Here are made-up things, facts about them, and rows of numbers that follow some of those facts. Name the thing behind each unnamed row.

Some facts about the things:
k104 plitrus:c
k118 plitrus:a
k119 stanobas:k979 tosus:k997 plitrus:a
k122 stanobas:k979 tosus:k660 plitrus:a
k135 stanobas:k467 tosus:k643 plitrus:a
k138 stanobas:k471 tosus:k464 plitrus:a
k140 stanobas:k552 tosus:k689 plitrus:a
k147 stanobas:k552 tosus:k786 plitrus:b
k158 stanobas:k118 tosus:k309 plitrus:b
k164 stanobas:k610 tosus:k17 plitrus:a
k167 stanobas:k104 plitrus:c
k17 stanobas:k610 tosus:k760 plitrus:a
k184 stanobas:k471 plitrus:a
k198 stanobas:k467 tosus:k285 plitrus:a
k207 stanobas:k65 tosus:k284 plitrus:c
k217 stanobas:k910 plitrus:a
k229 stanobas:k471 tosus:k963 plitrus:b
k235 stanobas:k508 tosus:k458 plitrus:a
k238 stanobas:k104 tosus:k167 plitrus:b
k249 stanobas:k644 tosus:k676 plitrus:c
k251 stanobas:k581 plitrus:c
k253 plitrus:b
k262 stanobas:k796 tosus:k647 plitrus:a
k269 stanobas:k552 tosus:k376 plitrus:c
k271 stanobas:k118 tosus:k158 plitrus:c
k275 stanobas:k104 tosus:k36 plitrus:b
k284 stanobas:k65 tosus:k327 plitrus:a
k285 stanobas:k467 plitrus:a
k299 stanobas:k104 tosus:k238 plitrus:c
k306 stanobas:k910 tosus:k217 plitrus:c
k309 stanobas:k118 plitrus:a
k327 stanobas:k65 plitrus:a
k334 stanobas:k508 tosus:k235 plitrus:a
k36 stanobas:k104 tosus:k542 plitrus:a
k366 stanobas:k644 tosus:k398 plitrus:a
k37 stanobas:k796 tosus:k262 plitrus:a
k371 stanobas:k404 tosus:k772 plitrus:a
k376 stanobas:k552 tosus:k613 plitrus:c
k379 stanobas:k610 tosus:k632 plitrus:a
k38 stanobas:k796 plitrus:b
k381 stanobas:k901 tosus:k906 plitrus:a
k389 stanobas:k404 tosus:k7 plitrus:a
k398 stanobas:k644 tosus:k249 plitrus:b
k4 stanobas:k467 tosus:k135 plitrus:a
k404 plitrus:a
k405 stanobas:k467 tosus:k4 plitrus:a
k425 stanobas:k610 tosus:k614 plitrus:a
k436 stanobas:k508 tosus:k86 plitrus:b
k444 stanobas:k610 plitrus:c
k458 stanobas:k508 plitrus:a
k464 stanobas:k471 tosus:k184 plitrus:b
k467 plitrus:a
k471 plitrus:c
k475 stanobas:k508 tosus:k534 plitrus:b
k479 stanobas:k404 tosus:k667 plitrus:b
k48 stanobas:k253 tosus:k575 plitrus:b
k480 stanobas:k944 tosus:k726 plitrus:b
k484 stanobas:k944 plitrus:c
k491 stanobas:k471 tosus:k138 plitrus:b
k508 plitrus:c
k510 stanobas:k610 tosus:k999 plitrus:a
k515 stanobas:k404 tosus:k549 plitrus:c
k518 stanobas:k404 tosus:k389 plitrus:b
k521 stanobas:k95 tosus:k695 plitrus:b
k534 stanobas:k508 tosus:k334 plitrus:c
k542 stanobas:k104 tosus:k299 plitrus:c
k549 stanobas:k404 tosus:k371 plitrus:a
k552 plitrus:c
k554 stanobas:k979 tosus:k836 plitrus:a
k557 stanobas:k253 tosus:k720 plitrus:a
k565 stanobas:k637 tosus:k730 plitrus:a
k575 stanobas:k253 tosus:k928 plitrus:a
k581 plitrus:c
k604 stanobas:k979 tosus:k119 plitrus:a
k610 plitrus:b
k613 stanobas:k552 tosus:k818 plitrus:a
k614 stanobas:k610 tosus:k379 plitrus:c
k624 stanobas:k581 tosus:k251 plitrus:b
k625 stanobas:k901 plitrus:b
k63 stanobas:k552 tosus:k140 plitrus:c
k632 stanobas:k610 tosus:k510 plitrus:a
k637 plitrus:c
k643 stanobas:k467 tosus:k198 plitrus:b
k644 plitrus:c
k647 stanobas:k796 tosus:k38 plitrus:a
k65 plitrus:a
k654 stanobas:k644 tosus:k366 plitrus:b
k660 stanobas:k979 tosus:k813 plitrus:c
k667 stanobas:k404 plitrus:a
k668 stanobas:k253 tosus:k694 plitrus:a
k676 stanobas:k644 tosus:k892 plitrus:b
k683 stanobas:k253 plitrus:c
k689 stanobas:k552 plitrus:a
k694 stanobas:k253 tosus:k557 plitrus:a
k695 stanobas:k95 tosus:k721 plitrus:a
k7 stanobas:k404 tosus:k479 plitrus:a
k707 stanobas:k253 tosus:k48 plitrus:a
k720 stanobas:k253 tosus:k822 plitrus:b
k721 stanobas:k95 tosus:k930 plitrus:a
k726 stanobas:k944 tosus:k946 plitrus:b
k730 stanobas:k637 tosus:k889 plitrus:c
k737 stanobas:k644 tosus:k654 plitrus:a
k743 stanobas:k979 tosus:k604 plitrus:b
k76 stanobas:k796 tosus:k37 plitrus:a
k760 stanobas:k610 tosus:k903 plitrus:a
k762 stanobas:k944 tosus:k480 plitrus:b
k772 stanobas:k404 tosus:k518 plitrus:b
k786 stanobas:k552 tosus:k63 plitrus:a
k796 plitrus:a
k804 stanobas:k471 tosus:k937 plitrus:b
k813 stanobas:k979 plitrus:a
k818 stanobas:k552 tosus:k147 plitrus:c
k822 stanobas:k253 tosus:k683 plitrus:c
k829 stanobas:k95 tosus:k521 plitrus:b
k836 stanobas:k979 tosus:k743 plitrus:c
k84 stanobas:k796 tosus:k76 plitrus:c
k842 stanobas:k644 tosus:k85 plitrus:a
k85 stanobas:k644 tosus:k737 plitrus:a
k852 stanobas:k508 tosus:k475 plitrus:a
k86 stanobas:k508 tosus:k852 plitrus:c
k889 stanobas:k637 plitrus:b
k892 stanobas:k644 plitrus:c
k901 plitrus:b
k903 stanobas:k610 tosus:k444 plitrus:c
k906 stanobas:k901 tosus:k625 plitrus:c
k910 plitrus:c
k928 stanobas:k253 tosus:k668 plitrus:a
k930 stanobas:k95 plitrus:b
k937 stanobas:k471 tosus:k229 plitrus:a
k938 stanobas:k910 tosus:k987 plitrus:c
k944 plitrus:c
k946 stanobas:k944 tosus:k484 plitrus:b
k95 plitrus:c
k963 stanobas:k471 tosus:k491 plitrus:c
k979 plitrus:b
k987 stanobas:k910 tosus:k306 plitrus:a
k997 stanobas:k979 tosus:k122 plitrus:a
k999 stanobas:k610 tosus:k164 plitrus:c

Known rows:
k491: [ 16  11   8  11   0  22  24 -23 -10  46  21  -5   4   9  -6   3  17   0
   6 -29   0 -21  -7 -21   4 -23  23   9  31]
k632: [  4  -1 -36  -8  23  -4 -14 -14 -10  -9 -30  22   4  13  -2   4 -11  -6
 -29   8  -5   8 -22  18  -7  -6 -11   1  -1]
k379: [  6  -4 -36  -5  21  -6 -10 -10  -7 -24 -13  20  10  11  -7  -4 -21  -7
 -28   9  -8   5 -26  27 -11  -6 -15   5   6]
k760: [  -6   17  -32  -17   35   10  -36  -34  -26   66 -107   31  -26   21
   19   38   40    0  -32   -5    9   29    2  -28   13   -8    9  -22
  -35]
k903: [-22   7  21  -5  -3   1 -36 -67 -40  62 -73  26 -55  30  26  34  86  12
  -3   5   9  59   9 -49   9   3  13 -29 -37]
k285: [  7   9 -21 -15  22   2 -13  -1   4  27 -54   6  -7  -4   6  22   5  -7
 -12   4   7  -3   7 -10   4  -5   8  -5 -21]
k140: [ -9   9 -12 -16  31  12 -17 -14   1  80 -95  16 -12 -12  17  15  22 -10
  -5  -2  -3  17  26 -25   3   3   5   9 -54]
k624: [  7 -11   7  24 -12  14  26  20  -2 -25  78 -10  32   9 -17 -23 -35   0
   7 -25 -13 -13  -7  21  -8  -6   0  20  46]
k251: [ -2 -20  27   7 -26 -20   9 -11   7 -53  58  -7  -5  -2  -7 -19   1   0
  19  24  -8   6  -9  16 -20  10 -10   9  11]
k480: [  6  -8   7  21 -10  16  22  16  -5 -10  63  -8  27   9 -14 -16 -26   1
   6 -28 -11 -10  -3  12  -5  -6   5  16  38]
k637: [-31   6  27   0 -39 -21  -5  -9   3 -23  15  -6 -16 -11   2 -25  28  24
  12  16   4   2  -4  -5  28   6 -24  -9  -7]
k86: [  2 -39  30   3 -27 -21 -12   5  16 -59  58 -12  -3   2 -27  -5  -1  16
  19  27  -5  20  -2  13 -14   4   8  18   9]
k668: [ 11 -10 -11 -12  18   7  -3  12   6  19 -43   1  -4 -11   7  11 -25  -6
 -14   6  23   2 -20  -6 -14  19  -4 -25 -13]
k36: [ 15  -6 -23  -8  14  -9   5  15  18 -33   8  -1  17  -9 -11  -7 -36 -11
 -10  14  -4 -18 -13  28 -13  -3  -6  12   5]
k475: [  6 -20  12  14  -7  21  -9  23  -4  14  33 -10  18  17 -26  13  -8  18
   5 -32  -2  14  15  -9  11 -12  29  15  23]
k76: [ 14  -6 -25  -8  13  -9   4  17  18 -34   8  -1  17  -9 -11  -6 -35 -11
 -10  14  -5 -19 -12  27 -13  -3  -6  12   6]
k366: [ -2  28 -21  -1  30  27 -15  11   7 -12 -32  12  -4 -12  11  12  -3 -13
 -12  20  12 -13  12   3  -4  -5  22  -8 -19]
k249: [-21  21  32  10  -5  20 -19 -22 -10   0 -12   9 -39  -2  24  14  53   1
  17  25  14  20  25 -28  -3   6  29 -19 -28]
k515: [  5 -14  11  17 -28 -47  16 -17  14 -57  86 -22   0   3  -6 -16  -8  -8
  13  16  -5   7   4  35 -25  14 -26  -2   8]

Rows to name:
No name comes twice in this set of rows, the named rows included.
[-23  10  22  -7   0   4 -40 -72 -44  77 -88  27 -61  31  30  40  95  14
  -4   1  12  63  13 -59  14   2  15 -34 -44] -> k444
[-14  36  13  22  14  60 -10  -1 -27  56 -22   9 -13  12  20  24  38   3
   3 -31  14  10  36 -40  16  -9  46 -17  -6] -> k676
[ -8 -23  15  11 -21 -21  -1 -33 -14 -59  51  11  -7  18  -9 -23   6   4
   1  24 -14  24 -28  24 -23   7 -21   8  18] -> k614
[  9  -6  28  -2 -18 -16  15 -46   7 -12  32  -7 -21  -4  -4  -6  32  -1
  20  26   0 -14 -19  -9 -16  -7   5   8   8] -> k963
[  2  22 -22   3  26  21  -6  20  13 -42  -1   8   8 -15   3  -1 -22 -14
 -10  24   5 -22   4  21 -12  -4  15   2  -6] -> k737
[  4  14 -23   7  21  16   4  28  20 -72  31   5  20 -18  -5 -16 -42 -17
  -9  30   1 -30  -6  40 -21  -3   7  10   7] -> k842
[  5  30 -34 -12  31 -15 -20 -24  -2  83 -89   0 -25   6  24  52  36 -11
 -20 -14  20  16  38 -27  16  -1   8 -36 -52] -> k667
[  8  -3 -10 -17  23  12 -12   3   0  50 -74   4 -17  -7  16  26  -6  -4
 -15   1  28  10 -10 -25  -5  18   5 -35 -27] -> k557
[ -5   2 -13 -12  26   6  -8  -6   7  51 -64  12  -1 -15   9   1   2 -13
  -5   5  -9   8  18  -6  -5   3  -2  19 -40] -> k786
[ 19   3   7  14  -4  17  33 -15  -3  17  52  -9  16   6 -14 -10  -3  -2
   7 -25  -6 -32 -17  -2  -4 -23  15  18  44] -> k229
[  0  -2  21  11   2  40   1   0 -27  89 -35  -2 -14  14  16  23  15   9
   0 -44  25  24   5 -49   8  13  21 -34  -1] -> k720
[ 19 -25 -15  -5   8  -4  14  29  20 -40  18  -6  19 -17 -10 -16 -65 -11
 -12  16  12 -16 -38  30 -29  20 -20  -6  14] -> k707
[ -5 -13  28   2 -21 -15   0 -19   1 -22  27  -4 -17   1   1  -5  21   3
  18  20  -2  13   0  -3 -12   8   1   2  -2] -> k299
[ 16   4 -19 -25  16  -9   5  33  -4 -23 -34   6   8   1  16  13 -18 -16
   3  -3 -17 -16   3   3   1   0  -5  -1   4] -> k604

Now the same things, written a new way:
Named rows:
k104: [ 15 -10  38  12  -3  27   6  16  -6   2  14  27 -16  30 -29  16   3  -6
   4  21  -9 -20   1  -7  19 -12  19   9  18   1  -7  24 -15  -8  31   8]
k7: [ -2  29 -35  26  -5 -10 -28 -26 -32  14  -4 -24  -7 -42  52  13  42  35
 -34   6  11  27  17  22 -19  33  13 -24   8  11 -18  25 -32 -24   2   8]
k963: [ -2 -14   0  20 -39 -12   4  11   9  13  27   0  -7  32 -32  -8  13  -6
  19  -6   9 -12  -1 -10  21 -20 -13  10  -4  -4   5   7  -8   3  24  20]
k508: [ 16 -10  37  12  -5  27   6  16  -4   1  12  26 -17  29 -29  15   3  -5
   5  21  -7 -20  -1  -7  18 -12  19   8  19   1  -6  25 -14  -7  31   9]
k632: [-34 -20  -5  20  -2 -49  24 -19  -5  17  -2 -12  33  31  17  22   1  -1
 -11 -29  -5   0  22 -23 -31  15  15 -14 -14 -26  10 -22  -2   7 -13  -3]
k84: [-30  -6  20 -31 -33  26 -19  51 -17  -5  13  36 -17  27 -26 -43 -14 -27
  25  10   8 -16 -32 -28   3 -41  18   1  14 -23  -6   1  16  12  28   2]
k464: [ 50  28   8  10  11   2  20 -11 -10   9  36 -34  -4 -40   5   4  14  33
 -18  26 -18  10   5  46   1  24 -33  -3  12  17  18  13  -8 -13 -22   8]
k581: [ 16  -9  39  12  -2  26   6  15  -5   2  13  28 -16  31 -30  17   4  -5
   5  23 -10 -19   2  -8  19 -11  19   8  19   1  -7  23 -15  -8  32  10]
k518: [  5 -27 -45  11 -21  11  12   5   3  -2  35 -27  -2 -46 -25 -12  17  22
  -3  -2 -48  38  -4  14  17  19 -24   2  30   0   3   2  -5 -15   3  22]
k269: [ -5 -15  28 -42   7   6 -22  40 -34 -24  13  10 -27  35 -35 -29 -19 -43
  42  13  23 -19 -44 -26 -18 -49   5   1 -16 -43   9   4  16  27  45   2]
k928: [-19  -5 -43 -24  -3 -39 -13 -30   6  15 -15  -2  17  15  12  17  23 -28
 -14 -26   6  17  10   3  22  25 -24  -2 -24  23 -27 -39 -13 -10 -22  -6]
k575: [-37  -1 -33 -32   7 -31 -20 -19   0  -2 -23  22  11   8  20   5  13 -32
 -15 -16   9  11  11  -2  18  19 -14  17 -36  23 -27 -33   5   8 -23  -7]
k999: [-18   0  46  30 -30  -1  29  -2 -39  58  63 -29   6  34  -1  23   9  15
  -7  24  -6 -12  23  22 -26  -7 -10 -39 -11 -12  43   8 -16  -8  19  17]
k480: [-14 -24   0 -27  15  33  12  28  13 -32   3  17  -4 -29 -24 -30 -35  -7
  15  10 -34   8 -14  -2   9 -10 -13  29   0  -5  18 -11  41  22  -9   0]
k694: [ -3  15 -26 -22   2 -16 -16 -47 -20  36  -5 -28   9  -6  25  29  25  -8
 -30   4  13  18  22  39   4  37 -31 -39 -24  41  -9 -25 -28 -29 -21 -14]
k309: [-22 -10 -23   5   8 -30 -11 -12   6 -23 -33  16   6   4  11  -4   0  -8
  -4 -17  17  -4  14 -24  -6  11  17  18 -19   1 -10  -6   9  16 -13  -7]
k676: [ 54  54   9  22   4   9  21  -4  13  19  33 -28  -1 -47  28   4  19  44
 -17  13 -18  17  -4  47  12  15 -29   7  25  16   1  18 -10 -16 -27  14]
k654: [ 18 -15 -26  12 -22 -11  25   8  34 -12  19  -8   7 -19 -34 -25   0  13
   7 -12 -28   8  -3  -2  27   9 -23  25  23   5   6  -8  13   3 -22   8]
k903: [ 10  61  69  41   0   9  35   6  -1  83  63 -26  16  30  62  58  18  23
  -1  -3 -14  10  -9  37 -11 -30 -16 -10  -5 -31   5  16 -27 -10  25  39]

Rows to name:
No name comes twice in this set of rows, the named rows included.
[ 33   4 -10  15 -16  11  21  -9   6   7  29 -35  -2 -41 -19 -13   4  34
 -11  18 -20   8  10  35   8  21 -30 -11  23  23  25   7  -2 -17 -22   1] -> k398
[ 33  44 -12  20   5  14   7   6 -11  15  44 -25 -10 -64  37   7  39  44
 -23  15 -39  42 -11  45  10  21 -22  14  29   2 -13  26 -18 -18  -6  32] -> k479
[ 12   6  17  23 -32   9   1  -6 -19  35  39 -25 -15  13 -17   8  18  12
   1  25  14 -12  13  27   3  -6 -19 -27  -3  15  23  21 -22 -16  22  13] -> k167
[  3  50  31  30  24 -28  19 -30 -25  48  13 -32  26   5  78  52  20  30
 -34  -4   4   8  21  26 -46  20   9 -31 -12 -14   5   2 -24 -11 -18   3] -> k17
[ -2 -14 -19  10  18   8 -16  -8 -10 -22 -35  22  -3 -13  11  20  13   7
 -22  -2 -13  12   9 -20  -3  25  46  -1  27   0 -33  16 -18 -15  11  -5] -> k404
[-65 -24 -44 -10  -4  23 -38  14  -8 -29 -37  26  -9 -34  23 -23  -7  -3
   0 -11  -4  24  -2 -27 -11  -3  31   8  -4 -10 -17   1  18  12  16   2] -> k549
[  8  58  32  32  32 -21  23 -28  -6  58  10 -34  32   5  92  65  16  28
 -26 -19  -2  19   8  28 -37   9   4 -24  -9 -24  -5   0 -27 -14 -11  10] -> k760
[-26 -21  -2  21  -3 -31  25 -30 -12  32   3 -35  33  23  16  34  -2   8
 -14 -20  -6   3  27  -4 -39  17   8 -42 -11 -17  23 -21 -11  -8  -9  -8] -> k510
[ -3 -25 -49  10 -21  -6  12  16   9 -17  30  -4  -1 -37 -25 -22  19  14
   1 -10 -48  33  -9  -5  24  16 -15  31  27 -10  -9   0   5   0  -2  28] -> k772
[  4 -16   7  20 -38   5   6  -1   1  30  33 -22  -7  25 -33   7  10   0
  14   4   5  -7   6   9  14 -14 -20 -19  -1   4  16   8 -17 -13  29  14] -> k484

Now the same things, written a new way:
Known rows:
k235: [-21   4   1  -7   9  -4  -2 -28 -16 -45 -52 -24  -1 -10 -31  26 -11   4
 -39  18  18  -1  -1 -12 -11  21  22   8]
k726: [  0  -8  12  11   0  -6 -14 -27  10  15   4  -4   6 -12   0 -15 -15   4
 -13   9  -3  -1  -4 -11 -16 -19  26  23]
k251: [-26   6  10 -30  46 -30 -13 -54   3 -87 -43 -28   7  -2  -7  33 -19   3
 -15  30  29 -34  -5  -7 -13  21  37  20]
k284: [ -4  -3  -2  -4   6   8 -10   0  -8   7 -17 -13  -3  -8 -15   5 -11   6
 -11  -3   9   6   3  -6  -2  -2 -10   0]
k818: [ -7   3  -6 -15  17  -8 -23  -1   8 -12  13   8  -6  -2   4 -11 -17   2
  50  16   1  -3   2  -2 -12  -7   4   4]
k999: [-13  -3  -8 -18  26  -8 -28 -19   1 -26  17  -4   3  -2  22  10 -15  -6
  19  20  25  -6   1   5 -14  -8   7  10]
k632: [ -1  -8 -11   2  -5  16 -18  19 -10  32  11  -7   0  -6   9   1  -9  -2
  -3  -2  16  25   4   3  -8 -16 -22  -7]
k610: [ -3 -11   1   4  14  -8 -19 -11  11  -2  24  -4  21  -9  13 -13 -11  -5
 -39  19   7  14  -7 -13 -18 -26  13   4]
k85: [  2  -8  -2  -1  -6  31 -23  28  -9  43  16   3  -6  -6   2 -26  -6  22
  22 -22  -7  12   3   4   3 -19 -23   8]
k889: [-17  -1  25   6  19 -26  -2 -51  10 -53 -47 -34  14 -10 -12  19 -19   0
 -56  23  13 -20 -12 -17 -18   7  52  28]
k730: [ -9  -1  -3 -21  27 -11 -26 -27   4 -28   7   2  -1  -4   5   1 -15   5
  26  14  13 -17   2  -1  -9  -3   9  16]
k249: [-24   2  12 -28  39 -12 -22 -33   3 -63 -21 -17   5   1   5   9 -14  18
   8  15  19 -33  -6   1  -7   8  29  29]
k683: [-26  11  11 -30  46 -33   5 -62   9 -76 -33 -30   6  -4  -8  38 -17   9
  -8  28  51 -29  -6  -6  -3  22  32  27]
k299: [-14   0  -1 -20  30 -14 -24 -36   3 -40  -2  -4   0  -4   2   6 -16   5
  19  18  17 -21   1  -2  -9   2  14  17]
k84: [  4  -8 -16 -13   9  11 -41  -4   3  37  58  30 -10  -6  18 -31 -11   7
  68   2  -3   1   9   5  -4 -28 -18  13]
k554: [ 19 -15 -17  -9 -22  20 -17  23  -7  79  25  26  -8  -7  -8 -27  -8   5
  25 -25 -14  18  13   8  -5 -22 -39   2]
k654: [ -3  -9  18  12  -4   7 -20 -14   9  24  13  -1   6  -9   8 -28 -13  18
  -5  -4  -8  -5  -8  -3 -10 -26  27  33]
k425: [  7 -13 -18   6 -16  29 -25  36 -10  64  43   9  -5  -7  17 -19  -7  -2
  20 -12   6  36   8   7  -6 -30 -38 -11]
k997: [  0  -7  -1 -18   2  -5  -2  -9  -6  -2 -35 -13   1  -5 -23  14 -13   1
 -27  -6   6  -3   5   0  -9  10  -2   8]

Name these rows:
No name comes twice in this set of rows, the named rows included.
[ -3   1   0  -4   2   8   3  -6  -4  24  -4 -13  -3 -10 -13   8  -9  10
  -2  -6  32  15   3  -4   7  -4 -17   6] -> k668
[  8 -14   3 -14   8 -19 -10 -24  15  16   6  14  17  -9 -14 -22 -13   3
 -32   4 -18  -5  -1 -11 -19 -19  15  21] -> k979
[  0  -2 -14 -10   6   4 -28  10   9  21  38  21 -11  -2  11 -27 -15   4
  72   9  -8   5   5   2  -9 -22  -9   3] -> k376
[-32   6  16 -32  50 -22 -17 -44   3 -95 -46 -31   8   1  -2  25 -16  17
 -13  23  25 -42  -9  -2  -7  20  42  32] -> k892
[  1 -11 -10 -13  15   6 -47  -9   3  65  47  28 -12 -11  32 -29 -13  12
  71   2 -14   3   8   4  -1 -21 -29   7] -> k515
[-12   0   5  -8  16  -2  -5 -14  -7 -29 -44 -29   1  -7 -21  23 -13   6
 -31   3  17  -2  -1  -9  -4  13   4   2] -> k721
[-23   9   7 -29  40 -29   0 -58   8 -61 -21 -24   5  -5  -7  31 -17  10
   0  25  47 -23  -4  -5  -1  17  26  27] -> k822
[  1  -5  -5  -3  -1  14 -15   9  -8  24  -3  -4  -5  -8 -11  -5  -9   7
   4  -9   4  13   5  -4  -3  -9 -18  -4] -> k987
[ -4  -2  10   1  20  11 -10 -21  -5 -32 -39 -32  -3  -4 -23  23 -15   1
 -30   2  28  -9   4 -13  -8   8   1  -5] -> k138
[  2  -1  -8   4 -10  16 -10  34  -3  32  -2   0 -10  -6 -12 -12 -12   3
  20  -6  -8  23   4  -4  -7 -13 -18 -12] -> k613
[-18  -1   9  -9  26  -5 -12 -19  -9   1 -54 -30  -1 -13  -5  24 -15   7
 -29   6   8  -3  -1 -11  -2  21  -6  -5] -> k7
[  3  -8 -14   4 -10  20 -20  23 -10  41  22  -1  -3  -7  10  -5  -8  -4
   6  -5  13  29   6   4  -6 -21 -27  -9] -> k379
[  2 -11  -6   4   0  20 -29  13  -8  82   8   7 -10 -16  11 -17 -10  10
  22 -13 -14  22   7  -3   2 -11 -41 -12] -> k549
[-27   2   3 -24  43 -26 -17 -41   1 -76 -21 -26  10   0  13  36 -18  -9
 -12  34  36 -22  -5   0 -18  11  29  15] -> k903

